Below are the code and all the weights of a small trained network. Each question names an input and a target symbol and asks about switching units off, where a switched-off unit gives its printed mean instead of its output.

import numpy as np


def w(rows, s, z=0):
    codes = np.array(rows[::2]) - 128.0
    scale = np.full(codes.shape[1], s)
    scale[-1] = z or s
    return codes * scale


def norm(h):
    return h / np.sqrt((h * h).mean(-1, keepdims=True) + 1e-5)


def f(y):
    return y / 2 * (1 + np.tanh(0.7978845608 * (y + 0.044715 * y**3)))


def softmax(a):
    e = np.exp(a - a.max(-1, keepdims=True))
    return e / e.sum(-1, keepdims=True)


def log_softmax(a):
    a = a - a.max(-1, keepdims=True)
    return a - np.log(np.exp(a).sum(-1, keepdims=True))


def net(x, mask):
    ids = ['ΞΦαβησ'.index(c) for c in x.split()]
    T = len(ids)
    res = E[ids] + P[:T]
    u = 0
    for l in range(3):
        q, k, v = (norm(res) @ M[l].T for M in (Q, K, V))
        z = softmax(np.where(np.tri(T) > 0, q @ k.T / 2**0.5, -1e9)) @ v
        res = res + np.where(mask[u], z, O[l][:, -1]) @ O[l][:, :-1]
        u += 1
        y = f(norm(res) @ A[l][:, :-1].T + A[l][:, -1])
        res = res + np.where(mask[u : u + 8], y, B[l][:, -1]) @ B[l][:, :-1]
        u += 8
    return log_softmax(norm(res)[-1] @ U[:, :-1].T + U[:, -1])


Q, K, V, O, A, B = {}, {}, {}, {}, {}, {}
E = w([
[138,159,169],'Ξ',
[114,167,55],'Φ',
[57,114,130],'α',
[10,76,138],'β',
[142,20,108],'η',
[174,152,125],'σ',
],0.013)
P = w([
[105,254,170],'0',
[157,153,170],'1',
[138,154,160],'2',
[161,128,157],'3',
[170,111,154],'4',
[175,106,147],'5',
[180,94,139],'6',
[175,90,133],'7',
[171,84,123],'8',
],0.0072)
Q[0] = w([
[200,255,103],'L0H0',
[224,99,169],'L0H0',
],0.031)
K[0] = w([
[139,251,59],'L0H0',
[234,156,180],'L0H0',
],0.03)
V[0] = w([
[51,89,195],'L0H0',
[111,253,211],'L0H0',
],0.0063)
O[0] = w([
[2,137,70,136],'L0H0',
[162,134,25,2],'L0H0',
],0.0093,0.0033)
A[0] = w([
[142,220,128,162],'L0N0',
[121,98,126,198],'L0N1',
[95,166,138,212],'L0N2',
[106,167,140,55],'L0N3',
[162,18,3,249],'L0N4',
[131,148,190,88],'L0N5',
[175,132,131,74],'L0N6',
[106,103,149,152],'L0N7',
],0.021,0.002)
B[0] = w([
[177,173,109,215],'L0N0',
[138,158,148,203],'L0N1',
[63,124,95,158],'L0N2',
[96,113,103,121],'L0N3',
[199,163,255,249],'L0N4',
[118,164,165,179],'L0N5',
[195,114,108,218],'L0N6',
[114,191,151,255],'L0N7',
],0.033,0.0048)
Q[1] = w([
[83,250,55],'L1H0',
[73,177,67],'L1H0',
],0.018)
K[1] = w([
[95,253,22],'L1H0',
[127,218,111],'L1H0',
],0.017)
V[1] = w([
[217,99,1],'L1H0',
[99,87,5],'L1H0',
],0.019)
O[1] = w([
[172,20,207,61],'L1H0',
[254,32,108,6],'L1H0',
],0.014)
A[1] = w([
[172,107,99,36],'L1N0',
[165,122,87,103],'L1N1',
[242,119,6,49],'L1N2',
[155,207,102,81],'L1N3',
[173,118,88,95],'L1N4',
[118,16,157,1],'L1N5',
[28,128,105,133],'L1N6',
[94,78,137,155],'L1N7',
],0.016,0.0021)
B[1] = w([
[106,150,141,128],'L1N0',
[86,174,105,126],'L1N1',
[173,198,1,177],'L1N2',
[201,93,47,254],'L1N3',
[75,188,108,131],'L1N4',
[250,82,104,146],'L1N5',
[106,65,198,226],'L1N6',
[182,89,128,126],'L1N7',
],0.026,0.0066)
Q[2] = w([
[193,219,200],'L2H0',
[161,254,136],'L2H0',
],0.029)
K[2] = w([
[136,185,200],'L2H0',
[125,253,160],'L2H0',
],0.032)
V[2] = w([
[215,181,109],'L2H0',
[131,153,252],'L2H0',
],0.013)
O[2] = w([
[137,177,86,156],'L2H0',
[202,172,252,255],'L2H0',
],0.011,0.007)
A[2] = w([
[235,102,147,49],'L2N0',
[130,105,252,139],'L2N1',
[93,65,80,52],'L2N2',
[102,228,54,142],'L2N3',
[94,102,81,107],'L2N4',
[31,204,96,2],'L2N5',
[205,188,31,137],'L2N6',
[157,57,149,125],'L2N7',
],0.02,0.0034)
B[2] = w([
[141,252,125,204],'L2N0',
[102,13,176,228],'L2N1',
[40,158,137,135],'L2N2',
[224,96,137,249],'L2N3',
[95,140,171,132],'L2N4',
[159,233,225,215],'L2N5',
[62,95,11,239],'L2N6',
[188,153,147,139],'L2N7',
],0.031,0.011)
U = w([
[203,97,156,52],'Ξ',
[186,76,148,66],'Φ',
[137,113,68,253],'α',
[10,124,129,144],'β',
[110,241,154,112],'η',
[72,39,149,155],'σ',
],0.012,0.0062)

Each question gives the input, a string of symbols that net reads in full, and the target symbol t.
The units are the heads (2 rows each of Q, K, V and O) and the neurons (one row each of A and B). Each row of codes is followed by its name. A weight is (code - 128) times the scale printed after its matrix; where a second scale follows, it is the last column's (O, A, B and U).
mask holds one flag per unit, layer by layer, with each layer's heads first. A switched-off unit (its flag False) gives its mean, the last column of its rows in O or B, instead of its output. The means were averaged over made-up inputs and are rounded, as every weight is.
A unit's drop is (log p(t) with every unit on - log p(t) with that unit switched off) / (log p(t) with every unit on - log p(t) with every unit switched off).
The circuit of an input: a set's keep is (log p(t) with only the set's units on - log p(t) with every unit switched off) / (log p(t) with every unit on - log p(t) with every unit switched off). Starting from the 12 units with the biggest drops (on a tie, the unit counted first), units are removed one at a time, each time the one whose removal leaves the highest keep (on an exact tie, the one counted first), for as long as the keep stays at least 0.8.
units of the circuit, in order: the units of the circuit, biggest drop first
unit that matters most: the unit with the biggest drop
top k neurons: the k neurons with the biggest drops, biggest first
k most important neurons of layer l: the k neurons of layer l with the biggest drops, biggest first
input β Ξ η, target α: most important neuron of layer 0	(L0N7)
input β σ σ η α, target β: top 3 neurons	(L0N4; L0N6; L0N0)
input Ξ β η β, target Ξ: units of the circuit, in order	(L1H0; L0H0; L0N4)
input σ σ η β σ Φ Φ Φ β, target σ: top 3 neurons	(L1N6; L0N0; L0N4)
input Ξ Ξ β η σ η α α, target Ξ: top 3 neurons	(L0N0; L0N4; L1N5)
input Ξ Ξ η η η β σ, target α: units of the circuit, in order	(L2N6; L1N3)
input Φ Φ α, target Φ: units of the circuit, in order	(L1H0; L0N0; L0N4)
input Φ σ α, target Ξ: top 3 neurons	(L0N7; L1N5; L0N4)
input α η η α σ σ α, target α: top 3 neurons	(L0N0; L0N4; L0N7)
input η β Φ, target α: top 2 neurons	(L0N0; L2N6)
input Φ α Φ η Ξ, target α: top 2 neurons	(L0N0; L2N6)
input η σ σ η β σ β η Φ, target α: 2 most important neurons of layer 2	(L2N6; L2N5)
input σ β η, target σ: top 4 neurons	(L1N2; L0N6; L0N0; L0N4)
input η η σ, target α: unit that matters most	L0N0
input α β η Φ σ η β, target α: top 4 neurons	(L0N0; L0N4; L0N7; L1N5)
input Φ σ Ξ Φ σ σ α, target Φ: top 2 neurons	(L0N4; L1N5)
input σ Φ η Φ Φ α, target σ: top 2 neurons	(L0N0; L1N6)
input α σ α, target α: 2 most important neurons of layer 0	(L0N4; L0N7)
input σ η α, target σ: 2 most important neurons of layer 0	(L0N0; L0N6)
input β η σ η σ α, target β: most important neuron of layer 1	(L1N6)
input σ Ξ η, target σ: 2 most important neurons of layer 0	(L0N0; L0N4)
